In the rows, 128 means zero.
Facts:
kegris Δ 877; nizul Δ 439; fabu Δ 439; stevo Δ 164; stugruk Δ 486; muso Δ 415; gralafes Δ 164; skalutel Δ 877; broda Δ 439; kebrus Δ 164
pluskem Δ 164; grodrak Δ 164; zoklum Δ 164; zomon Δ 415; nabrel Δ 164; vena Δ 486; kestos Δ 486; luplor Δ 634; trizo Δ 877; lototu Δ 486
skuflu Δ 634; klobam Δ 877; sedus Δ 634; broka Δ 439; bregar Δ 877; dride Δ 877; sanik Δ 877; tatikir Δ 439; fabratro Δ 486; dete Δ 877
festum Δ 164; fletor Δ 215; tifla Δ 215; talu Δ 415; sivon Δ 877; safinel Δ 877; trigra Δ 877; tralum Δ 415; kilem Δ 439; linezil Δ 486
ploge Δ 164; poplum Δ 486; femul Δ 164; steplim Δ 439; plivu Δ 634; vavir Δ 486; dutris Δ 439; pluskeplar Δ 877; nuzam Δ 634; viplik Δ 415
peda Δ 439; terum Δ 164; mife Δ 215; fozun Δ 877; voflu Δ 164; lograson Δ 877; pumes Δ 415; truvo Δ 164; bugu Δ 634; litrar Δ 877
troris Δ 486; biklur Δ 415; graste Δ 877; sabrok Δ 415; puve Δ 877; bizuk Δ 439; zabris Δ 634; baflur Δ 486; stezim Δ 634; brakor Δ 415
broklenum Δ 877; goni Δ 486; bripu Δ 877; tafli Δ 634; pigris Δ 486; gezan Δ 634; dabrul Δ 486; fostos Δ 164; steser Δ 439; gogral Δ 877
pabo Δ 164; tranar Δ 486; zogus Δ 486; fifo Δ 877; bugri Δ 439; mikim Δ 439; gudor Δ 486; dova Δ 215; bopifol Δ 215; mevos Δ 215
traflos Δ 415; sabik Δ 215; dipur Δ 486; skeklem Δ 439; gube Δ 486; drelol Δ 164; truter Δ 486; zuklak Δ 486; fibrok Δ 877; raklu Δ 634
duflan Δ 164; klufur Δ 164; kestator Δ 877; vezu Δ 439; zomir Δ 215; stevos Δ 877; fugi Δ 877; trozem Δ 877; nupli Δ 215; papo Δ 164
trigor Δ 877; mefle Δ 877; muskek Δ 486; vira Δ 215; naklo Δ 877; breran Δ 439; trogel Δ 877; dibro Δ 634; dristuga Δ 415; pubol Δ 164
brudron Δ 877; zadrak Δ 877; pitam Δ 634; pafla Δ 164; kluma Δ 877; pliri Δ 439; pokosol Δ 439; zodre Δ 877; bosil Δ 486; fiplel Δ 877
drifor Δ 439; nitril Δ 164; skiple Δ 164; mokir Δ 877; drebris Δ 486; dolo Δ 415; gizi Δ 877; drostak Δ 439; mebrok Δ 486; drotrus Δ 634
dravi Δ 439; vapir Δ 634; notrom Δ 486; skotre Δ 634; drudrul Δ 486; zise Δ 164; pesen Δ 415; dreflal Δ 164; kimo Δ 164; zepagi Δ 486
skupuvuk Δ 215; skogukluk Δ 877; kegris π 263; nizul π 787; fabu π 686; stevo π 686; stugruk π 427; muso π 427; gralafes π 787; skalutel π 263
broda π 686; kebrus π 263; pluskem π 427; grodrak π 787; zoklum π 179; zomon π 686; nabrel π 694; vena π 427; kestos π 427; luplor π 787
trizo π 179; lototu π 686; skuflu π 694; klobam π 263; sedus π 179; broka π 263; bregar π 787; dride π 179; sanik π 427; tatikir π 263
fabratro π 694; dete π 787; festum π 686; fletor π 179; tifla π 179; talu π 787; sivon π 179; safinel π 179; trigra π 787; tralum π 427
kilem π 787; linezil π 694; ploge π 787; poplum π 787; femul π 787; steplim π 694; plivu π 686; vavir π 787; dutris π 787; pluskeplar π 179
nuzam π 427; viplik π 179; peda π 427; terum π 787; mife π 263; fozun π 427; voflu π 427; lograson π 263; pumes π 427; truvo π 427
bugu π 427; litrar π 686; troris π 427; biklur π 686; graste π 694; sabrok π 427; puve π 694; bizuk π 787; zabris π 263; baflur π 787
stezim π 263; brakor π 787; broklenum π 686; goni π 787; bripu π 694; tafli π 787; pigris π 179; gezan π 427; dabrul π 179; fostos π 263
steser π 179; gogral π 686; pabo π 686; tranar π 787; zogus π 427; fifo π 787; bugri π 694; mikim π 427; gudor π 427; dova π 427
bopifol π 179; mevos π 694; traflos π 686; sabik π 179; dipur π 686; skeklem π 179; gube π 686; drelol π 263; truter π 686; zuklak π 686
fibrok π 694; raklu π 787; duflan π 686; klufur π 427; kestator π 686; vezu π 686; zomir π 694; stevos π 694; fugi π 179; trozem π 263
nupli π 427; papo π 427; trigor π 694; mefle π 427; muskek π 694; vira π 787; naklo π 263; breran π 179; trogel π 694; dibro π 427
dristuga π 179; pubol π 787; brudron π 787; zadrak π 179; pitam π 263; pafla π 263; kluma π 427; pliri π 787; pokosol π 427; zodre π 686
bosil π 787; fiplel π 179; drifor π 686; nitril π 179; skiple π 427; mokir π 179; drebris π 427; dolo π 179; gizi π 686; drostak π 787
mebrok π 427; drotrus π 787; dravi π 179; vapir π 179; notrom π 694; skotre π 179; drudrul π 263; zise π 263; pesen π 427; dreflal π 427
kimo π 263; zepagi π 179; skupuvuk π 427; skogukluk π 263; kegris ρ a; nizul ρ a; fabu ρ a; stevo ρ a; stugruk ρ b; muso ρ b
gralafes ρ a; skalutel ρ a; broda ρ a; kebrus ρ c; pluskem ρ d; grodrak ρ a; zoklum ρ a; zomon ρ a; nabrel ρ a; vena ρ c
kestos ρ a; luplor ρ a; trizo ρ b; lototu ρ d; skuflu ρ a; klobam ρ a; sedus ρ c; broka ρ a; bregar ρ a; dride ρ d
sanik ρ c; tatikir ρ b; fabratro ρ a; dete ρ b; festum ρ a; fletor ρ a; tifla ρ d; talu ρ c; sivon ρ c; safinel ρ c
trigra ρ b; tralum ρ c; kilem ρ d; linezil ρ a; ploge ρ c; poplum ρ b; femul ρ c; steplim ρ a; plivu ρ a; vavir ρ a
dutris ρ a; pluskeplar ρ a; nuzam ρ c; viplik ρ a; peda ρ c; terum ρ b; mife ρ b; fozun ρ c; voflu ρ a; lograson ρ c
pumes ρ b; truvo ρ a; bugu ρ a; litrar ρ d; troris ρ b; biklur ρ b; graste ρ a; sabrok ρ a; puve ρ a; bizuk ρ b
zabris ρ d; baflur ρ a; stezim ρ a; brakor ρ a; broklenum ρ a; goni ρ d; bripu ρ a; tafli ρ c; pigris ρ b; gezan ρ b
dabrul ρ b; fostos ρ a; steser ρ a; gogral ρ c; pabo ρ a; tranar ρ a; zogus ρ c; fifo ρ b; bugri ρ a; mikim ρ a
gudor ρ d; dova ρ b; bopifol ρ c; mevos ρ b; traflos ρ a; sabik ρ b; dipur ρ a; skeklem ρ a; gube ρ c; drelol ρ a
truter ρ c; zuklak ρ a; fibrok ρ a; raklu ρ b; duflan ρ b; klufur ρ a; kestator ρ a; vezu ρ d; zomir ρ a; stevos ρ a
fugi ρ a; trozem ρ c; nupli ρ b; papo ρ b; trigor ρ a; mefle ρ b; muskek ρ a; vira ρ b; naklo ρ b; breran ρ a
trogel ρ d; dibro ρ b; dristuga ρ d; pubol ρ b; brudron ρ c; zadrak ρ d; pitam ρ a; pafla ρ c; kluma ρ a; pliri ρ a
pokosol ρ a; zodre ρ b; bosil ρ a; fiplel ρ a; drifor ρ c; nitril ρ a; skiple ρ b; mokir ρ a; drebris ρ b; dolo ρ a
gizi ρ a; drostak ρ a; mebrok ρ a; drotrus ρ d; dravi ρ d; vapir ρ a; notrom ρ a; skotre ρ a; drudrul ρ a; zise ρ c
pesen ρ b; dreflal ρ a; kimo ρ a; zepagi ρ c; skupuvuk ρ b; skogukluk ρ a; kegris η dolo; nizul η pesen; fabu η nupli; stevo η fabratro
stugruk η trozem; skalutel η breran; broda η dova; kebrus η kimo; grodrak η fiplel; zomon η zise; nabrel η pliri; vena η mokir; kestos η drostak; luplor η graste
trizo η peda; lototu η safinel; skuflu η gogral; klobam η tifla; bregar η steser; dride η papo; sanik η plivu; tatikir η nitril; fabratro η dete; dete η duflan
festum η broklenum; fletor η sanik; tifla η trogel; talu η truter; sivon η steplim; trigra η fifo; tralum η vavir; kilem η drelol; linezil η mefle; ploge η pubol
femul η klobam; steplim η zuklak; plivu η brudron; vavir η skiple; dutris η bripu; pluskeplar η notrom; nuzam η zomon; peda η stevo; terum η truvo; mife η dipur
fozun η tranar; voflu η sivon; lograson η biklur; pumes η tralum; truvo η fletor; bugu η bopifol; litrar η skuflu; biklur η dibro; graste η linezil; sabrok η lototu
puve η raklu; bizuk η pluskeplar; zabris η skalutel; baflur η bugri; stezim η fozun; brakor η talu; broklenum η puve; goni η traflos; bripu η litrar; tafli η dravi
gezan η vena; dabrul η skotre; fostos η stevos; steser η fugi; gogral η trigor; tranar η pumes; zogus η stezim; fifo η dabrul; bugri η zepagi; mikim η muso
dova η mebrok; bopifol η gizi; mevos η drotrus; traflos η kluma; sabik η pokosol; dipur η poplum; skeklem η kegris; gube η drudrul; drelol η skupuvuk; truter η vezu
zuklak η zadrak; raklu η kestos; duflan η dride; kestator η broda; vezu η muskek; zomir η tafli; stevos η dutris; fugi η terum; trozem η kebrus; nupli η kestator
papo η zogus; trigor η pitam; mefle η gezan; muskek η lograson; breran η goni; trogel η brakor; dibro η gudor; dristuga η tatikir; pubol η gralafes; brudron η mife
zadrak η pafla; pitam η sabrok; pafla η baflur; kluma η kilem; pliri η fostos; pokosol η nabrel; zodre η bosil; bosil η skogukluk; fiplel η drebris; drifor η nuzam
nitril η fabu; skiple η stugruk; mokir η bregar; drebris η gube; dolo η ploge; gizi η drifor; drostak η femul; mebrok η bizuk; dravi η mikim; vapir η skeklem
notrom η trigra; skotre η zodre; drudrul η sabik; zise η grodrak; pesen η dreflal; dreflal η bugu; kimo η nizul; zepagi η zomir; skupuvuk η naklo; skogukluk η festum

Known rows:
vena: [132 205 197  96 182 141 140 127 121 121 115 104 133 104 113 152 107 164
  71 115 157 136 136 152 103  75 142 155 124 105]
bosil: [135 121 123 148 107 141 126 137 132 126 137  93 166 107 123  92 149 102
  85 153 152 153  98 132 113 136 116 109 139  67]
zodre: [138 116 125 156 139 151  83 134 134 163 210 116 148 107 113 123  81 113
  92  92 132  88 123 156 147 170 124 106 134  37]
fibrok: [181  84 127 100 107  93 105 108 162 109 140 157 169 123 110 130  85 160
  96 154 148 112 183 128 141 132 108 157 141 124]
dutris: [101 104 167 140 118 159 115 100 131 113 112 127 169 123 124  95 171 143
 152 111  93 137  94 101 115 124 139 128 139 141]
kilem: [112 135 155 100 102 176 156 121 159 119 103 119 167  95  89 106 163 101
 140  79  66 131 129 148 129 126 146 113 131  90]
tralum: [113 217 157  98 138 133 143 116 107  83 107 123 150 134 101 201 137 101
  97  82 134 152 133 166 126  57 170 178 163  85]
pumes: [150 172 127 122 113 136 179 124 145 100 126 127 192  99 109 161 151  76
 136  83 111 141 137 152 149  83 152 145 144  79]
bopifol: [102 178 195  90 145 146 143 137 102 110 114 109 124 159 131 204 160 105
 105  73 154 137 109 150  81  86 152 141 150 104]
bugu: [145 116 130 125 123 137 151 111 141  97 135 115 169 129 138 154 186  74
 145 127 134 146 130 125 105 114 136 145 152 131]
truter: [ 88 147 175 139 149 174  94  89 135 129 168  96 103 132 141 194  87 171
  87 106 166  92 116 191 145 104 137 168 130  24]
grodrak: [115 107 162 128 103 126 138 120 119 114 112 133 176 121 144 138 158 109
 150 107 110 137 108 104 123 136 127 120 137 126]
dristuga: [ 99 142 149 114 112 176 184 120 150 106 102 132 174  82  87 102 159  93
 124  84  90 144 107 144 150 118 126  89 146  85]
gogral: [ 77 142 210 131 193 145  91  96 104 141 186 128 105 141 133 162  72 168
 100  73 150  86 132 157 133 119 148 145 133  76]
luplor: [144 134 148 135 127 170 132 107 139 117 138 105 176 106 127 111 188 128
 130 130 128 146 116 121 115 125 138 125 142 110]
dibro: [143 134 144 113 123 167 146 131 175 115 116 109 173 102 109 133 167 133
 117 114 112 127 122 142 119  98 132 133 132  90]
dova: [164 137 129 104 140 136 121 167 142 139 139 116 166 107  93  98 134  97
  88 107 112 129 128 122 101 143 123 107 142 106]
broda: [126 115 120 180 150 147  60 113 113 136 227 127 163 120  99  89 123 117
 153 104  99 121 134 126 158 152 159 124 152  83]
bregar: [179 147 195 129 148 135 137 119 136 126 129 126 177  59 128 103 165 156
 119 121 134 143 152 128 137 136 129 103 125 119]

Rows:
No name comes twice in this set of rows, the named rows included.
[163 156 163 115 157 166 158 127 169 125 123 110 183  86  99 119 154 136
 125 112 113 121 145 132 119 101 138 131 124 128] : gezan
[143 141 161 140 132 147 153 121 135 124 133 103 173  90 137 118 171 133
 111 134 148 152 121 129 125 125 115 116 126 123] : baflur
[ 65 151 186 105 115 142  88  96  91 124 178 157 124 178 128 188  50 153
 138  59 147 118 122 145 134 126 159 157 139  84] : zise
[143 120 164 172 186 171 117  71 144 137 215 106 163  90 124 111 124 160
 157 117 126 124 151 148 166 126 154 141 132  98] : plivu
[ 69 143 171 128 163 144  86  95 103 124 190 142 119 173 124 194  87 127
 143  53 115 104 119 153 132  93 178 174 151  74] : drifor
[132  78 148 162 141 126 124  92 125 137 198 126 150 130 170 157 114 103
 157  96 145 114 134 138 158 166 132 131 141  80] : gizi
[129 127 123 131  90 178 117 131 169 123 112  89 175 110 109 133 169 128
  92 113 127 124  90 154 122 109 128 125 131  53] : raklu
[142 128 139 128  89 131 147 116 117  99 129 120 179 122 127 136 201  68
 155  98 107 155 123 128 128 119 156 137 149 107] : nizul
[131 157 133 136 131 156 141 170 138 140 132  90 171 102 100 103 147  88
  71 108 128 137 100 127 100 136 109  91 138  82] : dabrul
[128 120 187 100 113 161 179 139 158 125  98 110 156  81 113 113 161  89
 103  92 117 126 132 151 127 147 114  88 124  88] : zadrak

Now the same things, written a new way:
Known rows:
dibro: [ 70  93 144  93 131 132 100 160 109 101 122 166 116]
fabratro: [150 101 119 119 169  94 171 142 107 172 123  89 140]
peda: [ 84 100 120 115 161  96 119 161 106 136 103 164 152]
vezu: [128 130 157 132 149 135 158 134 104 123 134 116  79]
festum: [158 154 128 148 115 126 144 100 119 135 129  98 135]
gralafes: [112 169 135  94 149  88 184 109 120 139 123 116 128]
zoklum: [187 136 107 153  99 130 105 114 114 113 116 133 157]
terum: [ 64 152 127  76 140 117 118 155 149 116 148 154 131]
skotre: [181 128 121 158 111 137 114 119 140 130 110 105 137]
pafla: [172 168  84 163 114 183  49 108 145  96 118 159 141]
sedus: [140 141 112 169 112 170  60 119 146 101  99 165 140]
tafli: [ 65 174 142 107 165 131 142 121 156 122 110 146 110]
pluskem: [118 162 138 113 118  88 139 148  94  96 130 181 155]
plivu: [142 138 145 147 122 135 157 104 144 148 122  76 112]
nupli: [ 69  95 135 109 115 109  99 181 164 137 129 161 154]
goni: [ 77 146 147 104 195  86 244 149 112 140 160 132  65]
fabu: [138 124 141 147 129 126 171 121 161 173 129  74 130]
notrom: [141 123 126 134 134 107 161 133 129 158 126  92 137]
tralum: [ 87 133 129 116 123 129  87 134 118 105 114 175 167]

Rows:
No name comes twice in this set of rows, the named rows included.
[ 90 101 113 115 150  99 108 164  94 126 115 183 170] : zogus
[149 110 109 133 125 184  61 156 167 123 132 121 100] : mife
[114 119 154 102 113 121 135 121 114 139 119 118 139] : bugu
[135  93 124 146 102 174  59 155 148 115 126 159 120] : sabik
[144 138 133 148 101 116 150  96 159 144 141  84 152] : kestator
[193 150 107 161  84 130 101 117 144 128 121 130 182] : nitril
[182 122 109 151  88 132 106 111 129 125 129 118 172] : pluskeplar
[ 84 110 107  86 112  94  82 181 114 108 138 172 178] : papo
[ 85 103 128 120 131 120 104 148  94 125 122 187 159] : vena
[106 163 143  93 138 112 172 108 115 138 139 113 125] : grodrak
[154 144 109 136 141  93 150 122 122 144 125  84 155] : stevo

